Below is a small trained network, with its code and all its weights. Each question gives an input and a target symbol and asks what happens when units are switched off, that is, made to give their printed mean instead of their output.

import numpy as np


def w(rows, s, z=0):
    codes = np.array(rows[::2]) - 128.0
    scale = np.full(codes.shape[1], s)
    scale[-1] = z or s
    return codes * scale


def norm(h):
    return h / np.sqrt((h * h).mean(-1, keepdims=True) + 1e-5)


def softmax(a):
    e = np.exp(a - a.max(-1, keepdims=True))
    return e / e.sum(-1, keepdims=True)


def log_softmax(a):
    a = a - a.max(-1, keepdims=True)
    return a - np.log(np.exp(a).sum(-1, keepdims=True))


def net(x, mask):
    ids = ['βζηξφψ'.index(c) for c in x.split()]
    T = len(ids)
    res = E[ids] + P[:T]
    u = 0
    for l in range(3):
        r = norm(res)
        for j in range(2):
            rows = slice(4 * j, 4 * j + 4)
            q, k, v = (r @ M[l][rows].T for M in (Q, K, V))
            z = softmax(np.where(np.tri(T) > 0, q @ k.T / 4**0.5, -1e9)) @ v
            o = O[l][rows]
            res = res + np.where(mask[u + j], z, o[:, -1]) @ o[:, :-1]
        u += 2
    return log_softmax(norm(res)[-1] @ U[:, :-1].T + U[:, -1])


Q, K, V, O = {}, {}, {}, {}
E = w([
[113,75,202,145,143],'β',
[150,145,127,118,106],'ζ',
[125,127,152,132,92],'η',
[124,61,5,211,122],'ξ',
[184,82,62,49,114],'φ',
[168,133,147,141,174],'ψ',
],0.0029)
P = w([
[105,175,119,141,129],'0',
[210,123,239,83,97],'1',
[212,124,253,99,130],'2',
[211,109,254,102,127],'3',
[195,94,250,90,123],'4',
[196,84,248,82,127],'5',
[195,73,251,80,106],'6',
[194,64,247,75,104],'7',
[196,62,241,66,98],'8',
[193,47,252,59,89],'9',
[191,50,251,54,92],'10',
[184,40,245,49,83],'11',
[182,40,241,51,79],'12',
[186,38,238,54,75],'13',
],0.00099)
Q[0] = w([
[147,91,189,119,120],'L0H0',
[105,205,64,125,150],'L0H0',
[169,69,193,116,102],'L0H0',
[158,133,89,148,129],'L0H0',
[64,172,128,254,134],'L0H1',
[115,177,117,186,172],'L0H1',
[154,124,103,37,123],'L0H1',
[88,193,148,169,148],'L0H1',
],0.0058)
K[0] = w([
[92,136,59,141,167],'L0H0',
[185,80,227,92,153],'L0H0',
[81,160,54,177,138],'L0H0',
[154,200,147,39,117],'L0H0',
[124,195,197,2,107],'L0H1',
[171,152,149,34,136],'L0H1',
[125,93,52,216,119],'L0H1',
[158,191,166,72,103],'L0H1',
],0.0049)
V[0] = w([
[126,157,15,219,116],'L0H0',
[125,241,91,60,151],'L0H0',
[178,154,106,127,150],'L0H0',
[89,73,47,37,36],'L0H0',
[66,66,65,220,54],'L0H1',
[80,98,104,187,228],'L0H1',
[255,136,138,44,134],'L0H1',
[51,245,16,146,111],'L0H1',
],0.0022)
O[0] = w([
[3,71,70,129,115,107],'L0H0',
[137,152,102,51,116,70],'L0H0',
[139,141,52,142,91,142],'L0H0',
[76,177,111,163,215,159],'L0H0',
[186,100,111,161,146,140],'L0H1',
[165,131,132,147,62,101],'L0H1',
[30,148,136,139,112,193],'L0H1',
[153,36,177,75,116,2],'L0H1',
],0.003,0.0022)
Q[1] = w([
[155,37,93,137,93],'L1H0',
[121,1,39,130,132],'L1H0',
[198,141,98,83,136],'L1H0',
[102,145,179,207,133],'L1H0',
[182,105,123,116,85],'L1H1',
[57,118,104,175,152],'L1H1',
[204,142,83,122,115],'L1H1',
[233,109,125,153,116],'L1H1',
],0.0062)
K[1] = w([
[115,243,117,54,125],'L1H0',
[35,233,130,2,165],'L1H0',
[188,169,175,94,46],'L1H0',
[124,102,2,199,145],'L1H0',
[141,105,12,94,136],'L1H1',
[125,193,207,107,86],'L1H1',
[132,120,34,114,200],'L1H1',
[116,63,3,113,107],'L1H1',
],0.0048)
V[1] = w([
[127,190,90,75,134],'L1H0',
[188,209,231,59,67],'L1H0',
[165,93,109,202,179],'L1H0',
[217,143,114,183,44],'L1H0',
[187,68,114,3,53],'L1H1',
[184,172,195,127,202],'L1H1',
[125,124,181,136,66],'L1H1',
[104,115,217,113,148],'L1H1',
],0.0031)
O[1] = w([
[183,99,142,154,218,103],'L1H0',
[105,36,232,227,149,246],'L1H0',
[113,161,94,3,108,145],'L1H0',
[28,240,241,97,187,178],'L1H0',
[93,110,232,156,40,156],'L1H1',
[111,11,19,46,178,210],'L1H1',
[137,154,104,41,70,150],'L1H1',
[156,79,47,107,52,157],'L1H1',
],0.0023,0.0011)
Q[2] = w([
[173,55,196,168,214],'L2H0',
[174,86,135,218,103],'L2H0',
[89,101,67,124,176],'L2H0',
[174,57,213,151,116],'L2H0',
[82,69,105,253,223],'L2H1',
[86,111,186,136,200],'L2H1',
[209,190,207,43,52],'L2H1',
[117,81,18,106,143],'L2H1',
],0.0042)
K[2] = w([
[94,143,53,121,34],'L2H0',
[99,116,96,210,87],'L2H0',
[92,174,204,78,103],'L2H0',
[73,85,32,155,66],'L2H0',
[55,232,92,71,19],'L2H1',
[84,163,84,174,2],'L2H1',
[233,42,168,194,150],'L2H1',
[125,134,72,76,206],'L2H1',
],0.0043)
V[2] = w([
[5,8,102,92,82],'L2H0',
[85,102,72,129,46],'L2H0',
[57,153,54,176,169],'L2H0',
[81,127,133,126,203],'L2H0',
[202,222,170,166,91],'L2H1',
[212,164,27,187,148],'L2H1',
[67,166,101,149,177],'L2H1',
[185,97,176,239,40],'L2H1',
],0.0029)
O[2] = w([
[1,141,154,101,144,148],'L2H0',
[60,105,136,145,83,59],'L2H0',
[95,139,254,169,138,2],'L2H0',
[130,156,197,115,145,121],'L2H0',
[158,186,59,180,80,111],'L2H1',
[156,25,126,172,53,55],'L2H1',
[156,132,184,120,150,17],'L2H1',
[109,123,72,214,145,254],'L2H1',
],0.0029,0.00096)
U = w([
[202,236,93,57,242,171],'β',
[69,51,26,245,133,6],'ζ',
[1,82,155,29,196,81],'η',
[120,174,62,48,8,92],'ξ',
[242,7,188,120,127,163],'φ',
[103,229,234,217,105,254],'ψ',
],0.0069,0.00047)

Each question gives the input, a string of symbols that net reads in full, and the target symbol t.
The units are the heads (4 rows each of Q, K, V and O). Each row of codes is followed by its name. A weight is (code - 128) times the scale printed after its matrix; where a second scale follows, it is the last column's (O and U).
mask holds one flag per head, layer by layer. A switched-off head (its flag False) gives its mean, the last column of its rows in O, instead of its output. The means were averaged over made-up inputs and are rounded, as every weight is.
A unit's drop is (log p(t) with every unit on - log p(t) with that unit switched off) / (log p(t) with every unit on - log p(t) with every unit switched off).
The circuit of an input: a set's keep is (log p(t) with only the set's units on - log p(t) with every unit switched off) / (log p(t) with every unit on - log p(t) with every unit switched off). Starting from all 6 units, units are removed one at a time, each time the one whose removal leaves the highest keep (on an exact tie, the one counted first), for as long as the keep stays at least 0.8.
circuit, biggest first: the units of the circuit, biggest drop first
most important unit: the unit with the biggest drop
which heads matter: for each layer, one digit per head in row order, 1 if its drop is at least 0.15 and else 0, layers parted by /
input η ζ η ψ φ β ξ ζ ξ ψ ζ ψ, target η: most important unit : L1H1
input η ψ ζ ψ, target η: circuit, biggest first : [L1H1; L0H1; L1H0; L2H0]
input ζ ζ φ φ ζ β φ ξ ζ η, target ξ: which heads matter : 10 / 10 / 00
input ψ ψ ζ η η β ζ η φ ζ φ φ, target ψ: which heads matter : 11 / 11 / 01
input β ζ η, target β: circuit, biggest first : [L0H1; L1H1]
input ψ β ξ φ β ξ, target ψ: circuit, biggest first : [L0H0; L1H0; L1H1; L2H1]
input φ β ψ ζ β ζ ζ, target φ: which heads matter : 11 / 11 / 01
input η β ψ ζ φ φ ζ β β ζ, target η: circuit, biggest first : [L1H1; L0H1; L2H0]
input ζ φ ψ ζ ψ β ξ ξ φ η, target ζ: which heads matter : 11 / 10 / 01
input β η ξ ζ β β φ ξ, target β: which heads matter : 11 / 11 / 01
input η β φ, target η: circuit, biggest first : [L0H1; L1H1; L2H0]
input η ψ ζ η ξ φ ψ φ ξ η, target η: circuit, biggest first : [L1H1; L0H1; L0H0; L2H0]
input ξ φ ξ ξ ζ ζ β ψ ξ, target ξ: circuit, biggest first : [L1H0; L0H1; L0H0]
input η ψ η ζ β β ψ ψ η η φ, target η: which heads matter : 01 / 11 / 11
input ξ ψ β ξ ψ ζ, target ξ: which heads matter : 10 / 10 / 00
input φ φ β, target φ: most important unit : L0H0
input ζ ζ ζ η φ β β, target ζ: circuit, biggest first : [L1H0; L0H1; L1H1]
input ζ β β ψ ζ φ, target ζ: circuit, biggest first : [L1H0; L0H1; L2H1]
input ζ φ ξ ψ ξ ζ η β, target ζ: which heads matter : 11 / 11 / 01
input φ ψ ζ ζ, target φ: which heads matter : 01 / 11 / 01
input β φ ζ φ ζ η ψ ζ, target β: most important unit : L0H1
